Below are the code and all the weights of a small trained network. Each question names an input and a class and asks about switching units off, where a switched-off unit gives its printed mean instead of its output.

import numpy as np


def w(rows, s, z=0):
    codes = np.array(rows[::2]) - 128.0
    scale = np.full(codes.shape[1], s)
    scale[-1] = z or s
    return codes * scale


def norm(h):
    return h / np.sqrt((h * h).mean(-1, keepdims=True) + 1e-5)


def f(y):
    return y / 2 * (1 + np.tanh(0.7978845608 * (y + 0.044715 * y**3)))


def log_softmax(a):
    a = a - a.max(-1, keepdims=True)
    return a - np.log(np.exp(a).sum(-1, keepdims=True))


def net(x, mask):
    res = np.array(x, float).reshape(1, 3) / 4 @ E
    u = 0
    for l in range(3):
        y = f(norm(res) @ A[l][:, :-1].T + A[l][:, -1])
        res = res + np.where(mask[u : u + 6], y, B[l][:, -1]) @ B[l][:, :-1]
        u += 6
    return log_softmax(norm(res)[-1] @ U[:, :-1].T + U[:, -1])


A, B = {}, {}
E = w([
[82,255,63,82,41],'x0',
[157,190,158,81,230],'x1',
[25,87,194,20,106],'x2',
],0.0052)
A[0] = w([
[154,157,65,146,128,124],'0.n0',
[182,75,178,190,165,194],'0.n1',
[133,245,66,120,95,45],'0.n2',
[90,102,74,207,89,55],'0.n3',
[155,128,33,186,161,7],'0.n4',
[139,199,136,132,202,58],'0.n5',
],0.011,0.0019)
B[0] = w([
[166,156,185,228,133,185],'0.n0',
[104,184,56,216,139,244],'0.n1',
[108,95,81,243,155,254],'0.n2',
[190,90,60,1,183,187],'0.n3',
[205,147,251,122,21,203],'0.n4',
[173,103,33,16,55,190],'0.n5',
],0.0077,0.006)
A[1] = w([
[183,75,110,107,104,48],'1.n0',
[87,191,85,96,114,6],'1.n1',
[209,111,235,228,181,135],'1.n2',
[119,148,151,88,71,167],'1.n3',
[35,67,162,88,127,141],'1.n4',
[2,160,226,50,178,19],'1.n5',
],0.0075,0.0011)
B[1] = w([
[183,110,2,121,48,146],'1.n0',
[144,140,140,158,191,141],'1.n1',
[84,139,165,126,94,254],'1.n2',
[193,23,153,195,110,140],'1.n3',
[185,217,154,117,67,208],'1.n4',
[158,145,173,169,40,233],'1.n5',
],0.0069,0.0041)
A[2] = w([
[132,152,210,83,201,104],'2.n0',
[124,23,8,84,67,251],'2.n1',
[198,234,54,243,39,15],'2.n2',
[117,198,103,8,154,208],'2.n3',
[23,135,104,254,136,217],'2.n4',
[58,176,130,113,80,202],'2.n5',
],0.0081,0.0021)
B[2] = w([
[102,144,25,129,255,125],'2.n0',
[227,206,55,102,244,174],'2.n1',
[68,89,182,21,141,253],'2.n2',
[219,148,77,71,135,141],'2.n3',
[10,105,124,138,200,199],'2.n4',
[131,56,124,241,187,147],'2.n5',
],0.0062,0.011)
U = w([
[1,130,127,153,198,51],'0',
[145,143,230,125,69,4],'1',
[184,146,78,71,166,254],'2',
],0.018,0.00012)

Each question gives the input, the list of numbers given to net, and the class t.
The units are the neurons (one row each of A and B). Each row of codes is followed by its name. A weight is (code - 128) times the scale printed after its matrix; where a second scale follows, it is the last column's (A, B and U).
mask holds one flag per neuron, layer by layer. A switched-off neuron (its flag False) gives its mean, the last column of its row in B, instead of its output. The means were averaged over made-up inputs and are rounded, as every weight is.
A unit's drop is (log p(t) with every unit on - log p(t) with that unit switched off) / (log p(t) with every unit on - log p(t) with every unit switched off).
unit that matters most: the unit with the biggest drop
k most important neurons: the k neurons with the biggest drops, biggest first
k most important neurons of layer l: the k neurons of layer l with the biggest drops, biggest first
drop when u is switched off: that unit's drop, to one decimal
input [-3,4,1], class 2: 2 most important neurons -> [0.n5, 0.n2]
input [-2,6,-6], class 1: 2 most important neurons -> [0.n4, 0.n3]
input [3,-5,2], class 2: unit that matters most -> 0.n3
input [-5,-7,6], class 2: 3 most important neurons of layer 0 -> [0.n4, 0.n0, 0.n2]
input [5,-2,-6], class 1: 2 most important neurons of layer 0 -> [0.n4, 0.n1]
input [8,-3,-7], class 0: 2 most important neurons -> [0.n2, 2.n4]
input [-8,-5,-8], class 0: 2 most important neurons of layer 2 -> [2.n4, 2.n2]
input [3,2,-4], class 1: 4 most important neurons -> [0.n4, 0.n1, 0.n0, 0.n5]
input [-3,3,-5], class 1: 3 most important neurons -> [0.n4, 0.n2, 0.n5]
input [8,8,1], class 0: 2 most important neurons of layer 0 -> [0.n2, 0.n3]
input [8,6,-6], class 0: 2 most important neurons -> [0.n2, 0.n3]
input [5,-4,-4], class 0: 2 most important neurons -> [0.n2, 0.n5]
input [-4,7,6], class 2: 4 most important neurons -> [0.n4, 2.n0, 0.n0, 1.n2]
input [-8,-5,-6], class 0: 3 most important neurons -> [0.n1, 0.n5, 2.n4]
input [-6,5,-3], class 0: unit that matters most -> 0.n1
input [-7,-7,8], class 1: 2 most important neurons -> [0.n2, 1.n4]
input [-5,7,8], class 1: 2 most important neurons of layer 2 -> [2.n1, 2.n4]
input [-7,8,7], class 2: 3 most important neurons of layer 1 -> [1.n4, 1.n3, 1.n2]
input [1,-8,6], class 2: 2 most important neurons -> [2.n1, 0.n3]
input [8,7,-4], class 0: 3 most important neurons of layer 0 -> [0.n2, 0.n3, 0.n0]
input [-4,-2,-7], class 1: 2 most important neurons -> [0.n4, 0.n2]
input [5,-3,-2], class 0: most important neuron -> [0.n2]
input [1,1,2], class 1: 2 most important neurons -> [0.n1, 0.n2]
input [-5,-6,4], class 2: 2 most important neurons of layer 0 -> [0.n0, 0.n2]
input [3,-6,-1], class 2: drop when 0.n1 is switched off -> 0.0
input [0,1,-8], class 1: drop when 0.n4 is switched off -> 1.9
input [2,-1,-8], class 1: drop when 0.n4 is switched off -> 2.2
